Here is a tiny trained network, its code and every weight. The questions are about switching its units off for an input and a class, where a switched-off unit gives its printed mean instead of its output.

import numpy as np


def w(rows, s, z=0):
    codes = np.array(rows[::2]) - 128.0
    scale = np.full(codes.shape[1], s)
    scale[-1] = z or s
    return codes * scale


def norm(h):
    return h / np.sqrt((h * h).mean(-1, keepdims=True) + 1e-5)


def f(y):
    return y / 2 * (1 + np.tanh(0.7978845608 * (y + 0.044715 * y**3)))


def log_softmax(a):
    a = a - a.max(-1, keepdims=True)
    return a - np.log(np.exp(a).sum(-1, keepdims=True))


def net(x, mask):
    res = np.array(x, float).reshape(1, 2) / 4 @ E
    u = 0
    for l in range(4):
        y = f(norm(res) @ A[l][:, :-1].T + A[l][:, -1])
        res = res + np.where(mask[u : u + 4], y, B[l][:, -1]) @ B[l][:, :-1]
        u += 4
    return log_softmax(norm(res)[-1] @ U[:, :-1].T + U[:, -1])


A, B = {}, {}
E = w([
[54,79,61,94,139,56,133,172],'x0',
[182,98,15,245,5,139,178,30],'x1',
],0.0024)
A[0] = w([
[120,124,116,126,82,130,215,100,251],'L0N0',
[67,75,61,101,112,65,177,24,10],'L0N1',
[153,129,158,188,132,160,60,87,39],'L0N2',
[66,51,4,163,46,101,132,137,13],'L0N3',
],0.0025,0.0013)
B[0] = w([
[175,116,130,111,169,101,126,61,237],'L0N0',
[126,82,119,31,83,128,125,160,163],'L0N1',
[204,111,70,70,138,135,88,194,132],'L0N2',
[125,149,3,127,123,114,170,201,249],'L0N3',
],0.0045,0.0014)
A[1] = w([
[89,137,110,87,114,135,101,125,73],'L1N0',
[252,161,130,196,94,191,160,61,29],'L1N1',
[84,151,231,105,201,120,121,146,25],'L1N2',
[156,92,71,150,13,111,188,109,252],'L1N3',
],0.0041,0.0013)
B[1] = w([
[138,89,168,168,82,157,52,140,121],'L1N0',
[94,110,191,140,181,253,30,130,241],'L1N1',
[141,172,65,62,34,98,106,229,206],'L1N2',
[132,114,154,97,202,86,72,193,255],'L1N3',
],0.0039,0.0043)
A[2] = w([
[23,146,102,86,114,47,187,136,1],'L2N0',
[128,208,168,113,52,122,154,193,22],'L2N1',
[97,152,238,184,117,253,122,39,194],'L2N2',
[114,138,146,110,64,109,76,157,76],'L2N3',
],0.0035,0.00052)
B[2] = w([
[182,111,147,213,166,179,125,104,187],'L2N0',
[168,148,129,62,217,22,86,135,180],'L2N1',
[149,49,1,143,141,75,84,137,250],'L2N2',
[139,150,129,168,106,60,135,126,169],'L2N3',
],0.004,0.0025)
A[3] = w([
[106,134,98,198,116,145,133,152,166],'L3N0',
[109,254,185,62,132,109,125,135,56],'L3N1',
[44,103,148,123,198,115,164,173,200],'L3N2',
[91,80,96,153,150,62,117,129,254],'L3N3',
],0.006,0.00058)
B[3] = w([
[123,137,233,2,166,106,126,84,149],'L3N0',
[157,234,45,35,187,16,107,127,254],'L3N1',
[161,164,150,154,120,161,56,56,182],'L3N2',
[98,146,167,129,57,136,212,108,216],'L3N3',
],0.0044,0.0038)
U = w([
[110,47,66,111,56,76,248,139,157],'0',
[84,166,255,171,58,142,155,21,136],'1',
[134,145,173,184,155,131,186,141,2],'2',
[168,53,120,151,169,207,26,113,175],'3',
[150,213,108,51,162,34,86,158,182],'4',
[135,145,157,153,131,141,170,126,38],'5',
],0.0098,0.0064)

Each question gives the input, the list of numbers given to net, and the class t.
The units are the neurons (one row each of A and B). Each row of codes is followed by its name. A weight is (code - 128) times the scale printed after its matrix; where a second scale follows, it is the last column's (A, B and U).
mask holds one flag per neuron, layer by layer. A switched-off neuron (its flag False) gives its mean, the last column of its row in B, instead of its output. The means were averaged over made-up inputs and are rounded, as every weight is.
A unit's drop is (log p(t) with every unit on - log p(t) with that unit switched off) / (log p(t) with every unit on - log p(t) with every unit switched off).
The circuit of an input: a set's keep is (log p(t) with only the set's units on - log p(t) with every unit switched off) / (log p(t) with every unit on - log p(t) with every unit switched off). Starting from the 12 units with the biggest drops (on a tie, the unit counted first), units are removed one at a time, each time the one whose removal leaves the highest keep (on an exact tie, the one counted first), for as long as the keep stays at least 0.8.
circuit, biggest first: the units of the circuit, biggest drop first
unit that matters most: the unit with the biggest drop
top k neurons: the k neurons with the biggest drops, biggest first
k most important neurons of layer l: the k neurons of layer l with the biggest drops, biggest first
drop of u: that unit's drop, to one decimal
input [-6,-2], class 3: unit that matters most	L2N2
input [6,1], class 0: 2 most important neurons of layer 3	[L3N1 L3N3]
input [5,0], class 1: circuit, biggest first	[L1N2 L3N2 L3N3 L3N1]
input [1,4], class 0: circuit, biggest first	[L3N1 L3N3]
input [2,5], class 0: top 2 neurons	[L3N1 L0N3]
input [3,-1], class 1: top 2 neurons	[L2N0 L3N1]
input [3,1], class 0: top 2 neurons	[L1N1 L0N3]
input [8,-3], class 1: top 3 neurons	[L2N0 L1N3 L3N2]
input [6,0], class 1: top 4 neurons	[L1N2 L2N2 L3N2 L3N3]
input [4,2], class 0: top 3 neurons	[L1N1 L0N3 L3N1]
input [7,0], class 1: top 4 neurons	[L1N2 L2N2 L3N2 L3N3]
input [7,-2], class 1: drop of L3N2	0.1
input [6,3], class 0: drop of L0N3	0.1
input [3,0], class 1: drop of L3N3	0.1
input [2,2], class 0: unit that matters most	L1N1
input [4,0], class 1: 2 most important neurons of layer 1	[L1N2 L1N1]
